Rows, each with its class
[  2  -2 -18  22 -16   4  -9  12   5  12   2   1  -4   3   7 -14  11   1
  -9  20   3  12 -31  -8  -3   7 -14  -6   1   1   8   4   7   4  -8  14
   1  -1  -9  -7  16  -7   4 -17   4  11   0 -15   2  -9  -2   5 -14  -9
  -1   4   0  -8  12 -33   5 -13   6   4   3  -8  13 -41  -1  -1  13  -1
 -12  -6 -34   1 -11  13  -7  20 -10  -8  -7  -2   2  20  17  15  16  16
  -7  22   3   5  -1  -5 -24  10  -7 -15  -6   7 -11   8  -6  26  -8 -10
  -7   7   1 -18   4  13  19  33   5   8  10   8   7   0  -1  -4 -11   4
 -11  -1 -14  -5  -2 -12   0  -1 -11 -17  21  14 -22  21   0 -17 -14  13
   2   3 -17 -22  -2  -5  -4 -10 -16   2  -8 -10 -11  -5   7  11   4   5
   4  43   0  -3  -9 -13   9 -11  -4  -8  -6  -1 -11  -6  -3 -29   4   4
  -6  15  -4  28  -5  -5  18   8  45  -6 -23  11  34  14   5 -17   1  -3
  12  -5  -9 -13  -4   7 -19  -8]  Z504
[  1  -6  -9  15 -14  -1  -6  16   6  11  -8   0   5  10  11 -15  10   9
  -6   6   6   5 -20 -10 -16   1 -13 -11   0   1   5   1  -3  10  11  23
  -7  -4   4  -8  15 -15   7 -18   5  -1  -8 -12   4   6   2   5 -12  -6
   0   6   2  -8  24 -30  11  -9  -1   6   0   1   8 -29  -1  12 -10  -1
 -15 -14 -30   2 -11  10   4  14  -7   4   3  -6   4  15  14  16   6  11
   2  13   8   6  23  -2 -36   6 -13  -4  -4  14  -6   3   4  32 -15 -11
  -1   8   1  -4   1   4  19  27   7   7  11  11  -1  -6   3   2  -7   4
  -5   6  -3  -5  -3 -10  -3   1 -11 -14  33  12  -9  14  -5  -5  10  16
  -1   5 -17  -6   2  -5  -4  -5 -23  -3  -1  -8  -6   5   1   6  17   6
  16  22  -7  -1  -3  -8  -5  -1  -2   3  -6  -2  -9  -1   2 -15   9   4
  -4  17  -4  21  -2  -1   6   4  34  -6 -29  16  28  18  -2  -8  -1  -1
  17   6  -9 -24   0  -7 -12  -7]  Z504
[ -4   9   2 -18  -7  -2  12  14  -5   7  -9  -6 -19 -19  15  -9  28  18
   0  22   7  -7  -2 -31 -33  -1   5   3   3 -27   8   0  -4  13   0  -3
 -11 -21   6  14  10  -7   1  11 -13  -7   5   0   2  24  -4  -1  13   7
   0  18  16  -2  27 -20  -4  -2  13  -2  12   1  16  -8 -27  23 -10  -7
  -2 -13   7   6   7  -3  39  -1  -7   4  13   3  -3 -12   6 -14  -7   3
   3 -12   0  -5  33   5  -1 -12  -5 -23   5 -12 -11  -8   2 -12  -4   2
  -1  10   5  -1   2  -4   9   0  -4   5   3  17   2  -9  -6  10  -1  -1
 -10  -6  -2  -4   7   3  15 -17  17  11  -1 -19  15 -24   4  -3   8  27
  15  -6  -8   5   3  23  12   6  -1  -5  -1   6  17 -25  10  -3  11   1
   0   8  -5  -1   8  -3  -2   4  12   8  -6  35   1 -11  12  -8 -26   3
  -2   4   6   2  -9  23 -12  12 -20  -8  -9  -7   5   7  -9 -18  11 -10
   8 -12   2  -2 -21   5  24  -5]  Z504
[  0   2 -22  10  -3   6  16   1  13   5  17  -5 -28  -3   8 -13  15 -15
   4  33   2   5 -31  -6 -11  18  -5   1   2  -4   9   9   7   9  -5   2
   7 -11  -6   3   2   7  -8 -16  -5   4   3  -6 -10   2 -11  -6   6   7
  10  12   8  -1   9  -4  -2  17   7   4   6 -16  18 -27   8  -2  12  -5
   4   7  -7   1  -3 -19   1  18   1  -1  26 -12  -4   9  14  -3  11   5
 -10   0   7   0  -2   0 -33   6  14 -26  -6 -12 -22   8  -4  -3   5   3
  -3   5   8  -7   2   6   8  14   2   5  10   0   8  -2 -12 -10   1   3
  -2 -17  -7  -5   0  -3  12  -7  -9 -15  10 -16 -27  20  10 -18 -36  14
  10  -5   1 -25   2   5  -8 -13 -16   9 -16  -8 -12 -24  13   4   1  -1
 -22  26  18 -11   2  -9  19  -3   2 -19  -7  13   0  -5   9 -11 -37   3
 -16  12   0  17 -11  -1   4   8  20  -9   5   2   3   3   5 -34  10  -3
 -17  -8  -2   4 -17  15  18   0]  Z846
[  3  -7 -27 -10   1   0  15  -1   2   3  24  -5 -41  -8   7  -7  15 -26
  -8  46   6   0 -33  -7  -4  34  -6  21  -8   6  10   9  14   4  -3  -3
   6 -20   0  -2   2  18 -12 -23   0   3  10  13 -28   7 -10  -6  12  15
  -6   4  -2  -6 -16   3 -15  38  14  22   5 -32   6 -30  25 -15  21 -12
  11  17  -7  -1  27 -36  16  21  -9  -5  51 -16  -2   4  10 -13   4 -10
 -24   3   9   6 -15  -7 -51   7  12 -16   7 -28 -16   1  -9  -6  15  14
  -4  -3   2 -20   5   5  -7  14  -7  13   0  13   5   1 -15   9   7  -1
   7  -4  -8   2 -13 -13   7 -14 -18 -17  16 -12 -23  14   8 -36 -46  19
  24  -8   4 -48   1  23 -17 -10  -5   9 -19 -28  11  -9  24  14   0  -3
 -48  40   9 -15   7 -12  24   0   7 -36 -13  26   9  -6 -12   2 -46   1
 -17  -9   1   0  -1 -14   5  -2  28  -7  20 -44   9   4   8 -45  17   1
 -30   0   1  10 -25  19  44  -6]  Z846
[  4  -1   0  -8 -12  -1 -10  14   1  11 -19   1   4 -12  -1   1  10  29
  -3   5   8  -2  12 -28  -6  -3  -1   8   3 -17   0  -6  -7  -4   2   0
  -1  -2   0  -5   9 -21   2  14   2   3  -1  -9   4   9   8   2  -3  -9
   3  12   7  -3  17 -32   6 -14   0   7   7   8  13  -1 -23  12 -21  -2
 -13 -16  -6   2   4  17  24  -1  -2   2   4  11   2   3   4   3  -6  14
   6   2 -10   0  14  -2   8  -9 -17   0 -12   4   9   3   3   4  -8  -4
   0  14  -2   4   2  -6   9   8   3   4  12  13  -4  -4  -4  14  -9   5
 -16   1  -3   5   2 -10   1 -12  10   3   7   4   8 -23  -3  -3  21  26
   8   3 -24   7  -4   4  17  14  -3  -8  16  -8  23   2  11   5   6   7
   4  20 -14   3  -5   1  -7  -2   6  14 -10   0  -6 -16 -19 -16  -2  -3
  14   7  -1  -1 -13  11  -4  10  -9  -1 -26   0  23   4  -3   5   9   2
  23  -5   1 -10  -6  -3  -4  -6]  Z504
[  2 -17 -35  68  -9   6  -8  13  30  17  19  18  12  54  17 -27  -1 -51
 -14  22 -11  33 -68  40  -8  28 -34 -47  -5  46  25   6   7  19 -15  64
 -10   5 -22 -26  19 -10   1 -63  16   7 -13 -27  -3 -24 -15   5 -40 -22
   1 -14 -26 -15  -3 -25  19 -14  -3   7 -13 -19   8 -68  62 -13  38   5
 -17   8 -68 -11 -35  17 -56  47 -10  -6  10 -30   6  44  33  48  27   9
 -16  61  32  15   5  -6 -68  48  -1   1  22  25 -24   1 -20  68 -19 -10
  -4  12   7 -27   6  19  40  54  29  20  17  13  12  -3  -6 -42 -10   6
  16  19   0   4 -18 -14 -11  22 -63 -45  64  39 -41  68 -11 -14 -32  -3
 -34  12 -18 -44 -14 -36 -59 -29 -65  17 -39 -35 -64  46  -1  14  22   4
  26  41   9  -7 -23 -11  19 -15 -23 -33 -12 -43 -26  11   8 -22  32   7
 -27  17 -11  68  16 -44  48 -13  68 -17 -43  37  51  35  25 -24 -20 -17
  11  13 -25 -24  17 -12 -35 -16]  Z161
[  3  -7 -28  31  -3   9   5 -12  11   1  26   0 -17   5 -10 -12   1 -26
  -4  28  -7  15 -43  14  15  16 -15  -2  -2  18  15  13  12   3 -11   2
  14   3 -12  -2  -2  18 -10 -38  -2  13   0 -18  -9 -30 -12   4  -4   3
  -6  -8  -2   3  -1  11   3  19   4   0  -4 -17   4 -43  18 -24  33  -2
   1  23 -20   1 -12 -17 -37  20  -5  -5  22 -13 -13  11  16  10  18  12
 -15  12   7   2 -35   0 -37  21  21 -20  -3  -4 -17  12  -5  -4   7   1
  -3   0  -3  -8   4  24   8  17   2   3   1  -9   5   2 -10 -11   0 -10
  -2 -24  -6   0  -5  -3   9   2 -18 -21  20  -3 -53  52   5 -28 -60   0
  11   7  -3 -39   0 -13  -9 -21 -10  17 -31 -12 -29 -23  11   5 -11  -6
 -20  37  24  -8 -11 -11  29 -11  -6 -29  -6  -7  -7   2  12 -12 -20  -6
 -16  10  13  29   6 -11  11  13  43 -13  15  31   6  -2  15 -34  14  -7
 -22  -7  -7   9 -11  24  -3   3]  Z846
[ -3   2 -15   3 -14  -1  13  17  -1   6  -1   6 -18  -2  16  -5  18   2
  -4  28  10 -10 -17 -28 -35  21  -4  10   4 -16   4  -3   2  22   2  11
  -6 -13   0  -2   6 -16 -15   7 -10  -2  -4   2 -18  18  -4  -4   6   4
  -2  15   8  -6  16 -25   1   8   4  15   3  -5  13 -29  -2  18 -14  -1
  -4  -7  -5  -4   5  -6  36  16 -10   1  19  -8  -8   4   9 -10  -1   5
   0   1  11  -7  38   5 -22   5   3 -20  -8 -10 -22   2   3   4  -3   8
  -3  11   4   4  11  -2  13   6  -6  14   4  12   5  -9 -15  -4  -3   6
  -4  -6  -5   2   2  -5   7 -13  -3  -8  22 -12   1 -11   7  -7  -1  24
  -2  -5 -11  -7  -2   7   0   2 -18   8  -9 -11   5 -23  12  -1   6   0
 -14  14   8  -2   2  -3  11   8  10  -5  -8  12   3 -17   4  -7 -24   4
  -8  10   0  10   0  12   5   7   0 -11  -3  -7   8  10   2 -22  18   3
  -4   1   1  -1 -18  -2  31  -7]  Z504
[ -2  -6 -30  29  -7   6   5   6   9   8  18   9 -16  11   3 -13  11 -25
 -13  32   2  13 -40   1  -3  32 -15   0   0  10  14   1  12  14  -2  19
   6   1 -13 -11   5  -3 -11 -26   3   5  -4 -10 -23  -6  -7  -1  -9  -3
  -8   4  -6  -6  -1 -11   6  21   5  21   1 -22   5 -50  23 -12  12  -3
  -6  13 -32   0  -5 -10  -3  31  -5  -4  26 -16  -3  17  19   5  11  10
 -14  22  16   6   0  -3 -52  23   8 -13   2  -5 -21   5  -5  15  -1  11
   1   4   4  -8   6  13  11  22   4  16   6  12   9  -3  -9 -20   0   0
   4  -7 -10   6  -5  -9   8  -4 -27 -19  37   2 -29  35   4 -23 -35  12
  -1   3  -7 -37  -5  -8 -22 -15 -22  13 -24 -25 -12  -7  15  12   6   0
 -20  39  14 -12  -6 -11  22  -4  -5 -29 -14  -9  -7 -11  -1 -13 -20   3
 -14   8  -3  26   3 -17  21   3  51  -9  -1   0   4   8  11 -37  13  -5
 -16  11  -6   6 -10  10   7  -6]  Z846
[  1   8   2  17  -3  -7   2   3  15  11   4 -15   9  17  24 -21   2  -2
   1  -5  -6  24 -31  16  -3 -22  -9 -35  -4  18  -4   8  -8  -5 -15  15
 -16   1   0   2  22  13  26 -34  10  -6   6 -29  35   5 -10  13 -20  -6
  -3  -9  -9  -6  10  -8   2 -24  -1 -23  -1   4  10 -20   4   6  30  -5
  -1 -21 -35   2 -18  19 -29   1 -27   3   1  -5   6  10  19  33  17   2
  -3  14   0  12   6  -9   8  11 -13   2   9  14  -1  -3 -16  43 -15 -28
  -5   9   0 -29  -2   4  13  33   5  -3  11  -6  -1   3  17  -9   2  -3
  -8   1   3 -21  -3   0  -3   9  -5 -13 -15  26 -11  33 -25  -9  -6   2
   1   1  -9  -3  -1   3  -8 -18 -21   0  -3   3 -27  23   1   4  16   4
  39  10  -4   8  -6 -21  -8 -15  -9  12   0  18 -15  17   5 -22  30   2
 -13  11   0  41  -3 -13   7   5  51  -7 -39  17  29  24   3 -10 -23  -1
  28 -14 -19 -26   8  -5 -34   3]  Z161
[ -2   6 -17   9  -6   4   3  16   6   9   1   0  -9  -5   7  -7  17  10
  -1  25  30   2 -19 -11 -20   4  -3   3   4 -13   9   4  -4  14  -5   8
   0  -4  -3  -8  12 -11  -5  -6  -2   3   0  -7   0   8   1   4  -5  -5
   2   8   7  -5  22 -27   3  -6   1   1  -3  -1  12 -31  -7  10  -3  -3
  -8  -6 -15   3  -3   6  15  12  -4   0  16  -6  -2  14  13   2   6  12
  -3   9   0   1  20  -3 -20   7  -5 -15  -7   1 -13   5  -1  11  -7  -4
  -5   3   3  -5  16   4  18  19   1  10  10   9   4  -5  -8   2  -3   3
 -10  -7  -6  -4  -1  -8   4  -5  -2  -9  18  -2  -7   1   2 -13  -1  25
   7   7 -15  -9  -1   0   1  -3 -14   1  -5  -6   5 -14  12   6  10   3
   0  30   6  -5  -1 -11   5   0  -4  -2 -12   7  -5 -11   3 -16 -12   8
  -3  15  -2  14  -6   5   4   9  18 -10 -19   3  20  11   0 -19   7  -3
   9  -3   0 -17 -17   3   3  -5]  Z504
[ -1  -8 -18  22 -27  10 -10  19  -2  -8 -15  13   4  -3 -13  -2  12  20
  -7  13   8  -7  -5 -20 -10  14  -9   9   7 -16  -2 -11   0  11  -3  19
   8   2 -10 -10   8 -31 -14   1  -4  10 -15  -6 -13  -9  10   1  -6 -11
   5  11  10   0  31 -30  15  -2  -2  12   5  -1  10 -27  -6   2 -23   6
 -23   0 -20   9  -2  14  12  19   8  -4 -10   3  -3  10  15   2  -3  27
   5  14  -3  -5   5   5 -17   3  -8 -10 -15   2  -7  13  14   6  -6   3
   2   4  -2  18   9  12  15  15   5  10  17  14   6  -9 -10   1 -10   3
  -8 -16  -7  11   5 -15   2  -4  -5 -13  45  -1 -13   8  -7   5   4  22
  -4   8 -20  -3  -4 -17   5   4 -12   6   0 -10   4 -20   2   8   3   6
  -9  29   2  -2 -10   2   8  -7   2  -3  -2 -27  -4 -26   0 -22  -9   1
   7  13   1   8  -6  19  10   7   5  -4 -12  25  10  -3  -3  -1  17   0
   7   6   3  -3 -14   5  -8 -11]  Z504
[ 12   1 -14   4 -10   3   7  -4   2   0  11  -2 -19  -3   1  -7  11  -1
  -1  23   3   1 -19  -9 -12  12  -1   6   9  -7   8   3   5  10   0  -6
   4  -7   0   6  -2   4  -8  -7  -4   2   1  -3  -7  -4  -6  -5   8   0
   0   3  18   0  14  -3   3  14   3   2   2  -9   7 -24  -5   3   1  -8
   1   0   3  -1  -2 -13   4   7  -1   0  14  -3  -9   2   9  -6   7   9
  -2  -4  -1  -4  -2   4 -14   5   9 -17  -9 -10 -11   5   3 -12   2   1
  -5   2   2   1   9   4   7   6  -3   4  -1  -1   7   6 -14   2  -1  -5
  -3 -19  -8  -2   3  -4   7  -9   1  -6   8 -15 -17  10   7 -11 -18  10
  13  11  -4 -13  -4   2  -1  -9  -4   8 -10  -1  -3 -33  11  -2 -13  -1
 -18  20  11  -2   0  -8  16  -2   0  -9  -5   7   5 -11   8  -8 -26   0
  -6   6   6   8   1   8   1   9   1  -5  11   5  12   1   3 -19   6  -4
 -10  -6  -2   6 -21  15  10   1]  Z846
